Here is a tiny trained network, its code and every weight. The questions are about switching its units off for an input and a target symbol, where a switched-off unit gives its printed mean instead of its output.

import numpy as np


def w(rows, s, z=0):
    codes = np.array(rows[::2]) - 128.0
    scale = np.full(codes.shape[1], s)
    scale[-1] = z or s
    return codes * scale


def f(y):
    return np.maximum(y, 0)


def softmax(a):
    e = np.exp(a - a.max(-1, keepdims=True))
    return e / e.sum(-1, keepdims=True)


def log_softmax(a):
    a = a - a.max(-1, keepdims=True)
    return a - np.log(np.exp(a).sum(-1, keepdims=True))


def net(x, mask):
    ids = ['αβελμπ'.index(c) for c in x.split()]
    T = len(ids)
    res = E[ids] + P[:T]
    r = res
    for j in range(3):
        rows = slice(4 * j, 4 * j + 4)
        q, k, v = (r @ M[0][rows].T for M in (Q, K, V))
        z = softmax(np.where(np.tri(T) > 0, q @ k.T / 4**0.5, -1e9)) @ v
        o = O[0][rows]
        res = res + np.where(mask[j], z, o[:, -1]) @ o[:, :-1]
    y = f(res @ A[0][:, :-1].T + A[0][:, -1])
    res = res + np.where(mask[3:7], y, B[0][:, -1]) @ B[0][:, :-1]
    return log_softmax(res[-1] @ U[:, :-1].T + U[:, -1])


Q, K, V, O, A, B = {}, {}, {}, {}, {}, {}
E = w([
[124,97,160,145],'α',
[149,132,195,94],'β',
[100,125,207,148],'ε',
[254,217,47,67],'λ',
[120,247,107,206],'μ',
[157,92,144,99],'π',
],0.0084)
P = w([
[132,146,109,112],'0',
[203,128,187,158],'1',
[177,86,100,207],'2',
[26,162,33,65],'3',
[112,254,212,97],'4',
[171,128,123,197],'5',
],0.0063)
Q[0] = w([
[188,68,180,191],'head 1',
[148,193,252,106],'head 1',
[126,195,133,82],'head 1',
[55,221,39,36],'head 1',
[74,122,155,64],'head 2',
[155,224,36,181],'head 2',
[234,105,243,152],'head 2',
[86,124,176,176],'head 2',
[175,161,107,219],'head 3',
[48,134,106,125],'head 3',
[216,166,102,161],'head 3',
[127,204,69,87],'head 3',
],0.026)
K[0] = w([
[38,114,58,99],'head 1',
[165,50,39,213],'head 1',
[173,95,154,196],'head 1',
[252,143,246,183],'head 1',
[76,111,174,82],'head 2',
[156,236,92,169],'head 2',
[230,38,192,186],'head 2',
[95,107,126,186],'head 2',
[54,195,84,129],'head 3',
[142,158,189,163],'head 3',
[114,168,64,115],'head 3',
[206,187,102,176],'head 3',
],0.026)
V[0] = w([
[45,184,212,201],'head 1',
[97,9,103,137],'head 1',
[113,129,141,133],'head 1',
[140,100,194,27],'head 1',
[129,95,114,78],'head 2',
[119,80,106,80],'head 2',
[136,143,158,106],'head 2',
[222,114,65,132],'head 2',
[127,173,88,151],'head 3',
[136,107,114,163],'head 3',
[124,135,140,110],'head 3',
[114,111,213,51],'head 3',
],0.015)
O[0] = w([
[233,184,184,189,125],'head 1',
[178,9,110,94,5],'head 1',
[139,135,132,129,119],'head 1',
[157,141,139,8,157],'head 1',
[161,105,105,167,65],'head 2',
[185,111,121,163,36],'head 2',
[103,113,90,158,161],'head 2',
[176,186,65,79,205],'head 2',
[76,137,158,153,177],'head 3',
[116,96,145,130,104],'head 3',
[141,140,119,123,137],'head 3',
[202,175,84,83,114],'head 3',
],0.014,0.0027)
A[0] = w([
[129,6,111,67,22],'neuron 1',
[190,93,188,161,149],'neuron 2',
[96,135,100,108,135],'neuron 3',
[171,29,143,110,254],'neuron 4',
],0.02,0.0046)
B[0] = w([
[202,87,254,132,199],'neuron 1',
[198,79,95,198,255],'neuron 2',
[165,126,168,149,248],'neuron 3',
[44,60,16,86,250],'neuron 4',
],0.018,0.0067)
U = w([
[181,109,142,119,64],'α',
[168,137,101,208,32],'β',
[207,230,66,49,254],'ε',
[244,145,88,149,47],'λ',
[111,95,1,135,147],'μ',
[49,142,139,148,160],'π',
],0.0034,0.0054)

Each question gives the input, a string of symbols that net reads in full, and the target symbol t.
The units are the heads (4 rows each of Q, K, V and O) and the neurons (one row each of A and B). Each row of codes is followed by its name. A weight is (code - 128) times the scale printed after its matrix; where a second scale follows, it is the last column's (O, A, B and U).
mask holds one flag per unit, heads first, then neurons. A switched-off unit (its flag False) gives its mean, the last column of its rows in O or B, instead of its output. The means were averaged over made-up inputs and are rounded, as every weight is.
A unit's drop is (log p(t) with every unit on - log p(t) with that unit switched off) / (log p(t) with every unit on - log p(t) with every unit switched off).
The circuit of an input: a set's keep is (log p(t) with only the set's units on - log p(t) with every unit switched off) / (log p(t) with every unit on - log p(t) with every unit switched off). Starting from all 7 units, units are removed one at a time, each time the one whose removal leaves the highest keep (on an exact tie, the one counted first), for as long as the keep stays at least 0.8.
circuit, biggest first: the units of the circuit, biggest drop first
unit that matters most: the unit with the biggest drop
k most important neurons: the k neurons with the biggest drops, biggest first
heads that matter: for each layer, one digit per head in row order, 1 if its drop is at least 0.15 and else 0, layers parted by /
input α β α α, target ε: heads that matter	101
input π α β λ α β, target π: heads that matter	101
input β π μ α π, target β: circuit, biggest first	[head 1]
input α ε α π, target λ: circuit, biggest first	[head 1; head 2; neuron 2]
input β μ μ μ α α, target β: heads that matter	100
input λ μ λ α, target β: circuit, biggest first	[head 1; head 2; neuron 2]
input ε α π, target λ: 2 most important neurons	[neuron 2; neuron 4]
input α β β, target μ: 2 most important neurons	[neuron 4; neuron 3]
input λ α α, target π: circuit, biggest first	[head 1; neuron 2]
input α μ α α α ε, target μ: 2 most important neurons	[neuron 4; neuron 1]
input β ε ε α β, target λ: circuit, biggest first	[head 1; neuron 2]
input λ ε β β α π, target ε: heads that matter	101
input λ α α π α β, target α: heads that matter	100
input λ α α β α ε, target ε: circuit, biggest first	[head 3; head 1; neuron 2]
input π μ α α λ β, target μ: circuit, biggest first	[head 1; neuron 4]
input λ π ε, target π: heads that matter	100
input π α ε, target α: heads that matter	100
input α β ε, target μ: most important neuron	[neuron 4]
input β ε β μ λ π, target β: circuit, biggest first	[head 1; neuron 2]
input α μ μ β, target β: circuit, biggest first	[head 1; head 2; neuron 2]
input β β α λ β α, target π: heads that matter	101
input λ μ β μ β ε, target β: circuit, biggest first	[head 1; neuron 2]
input λ α α α μ, target π: unit that matters most	head 2
input π α α, target α: circuit, biggest first	[neuron 1; head 1]
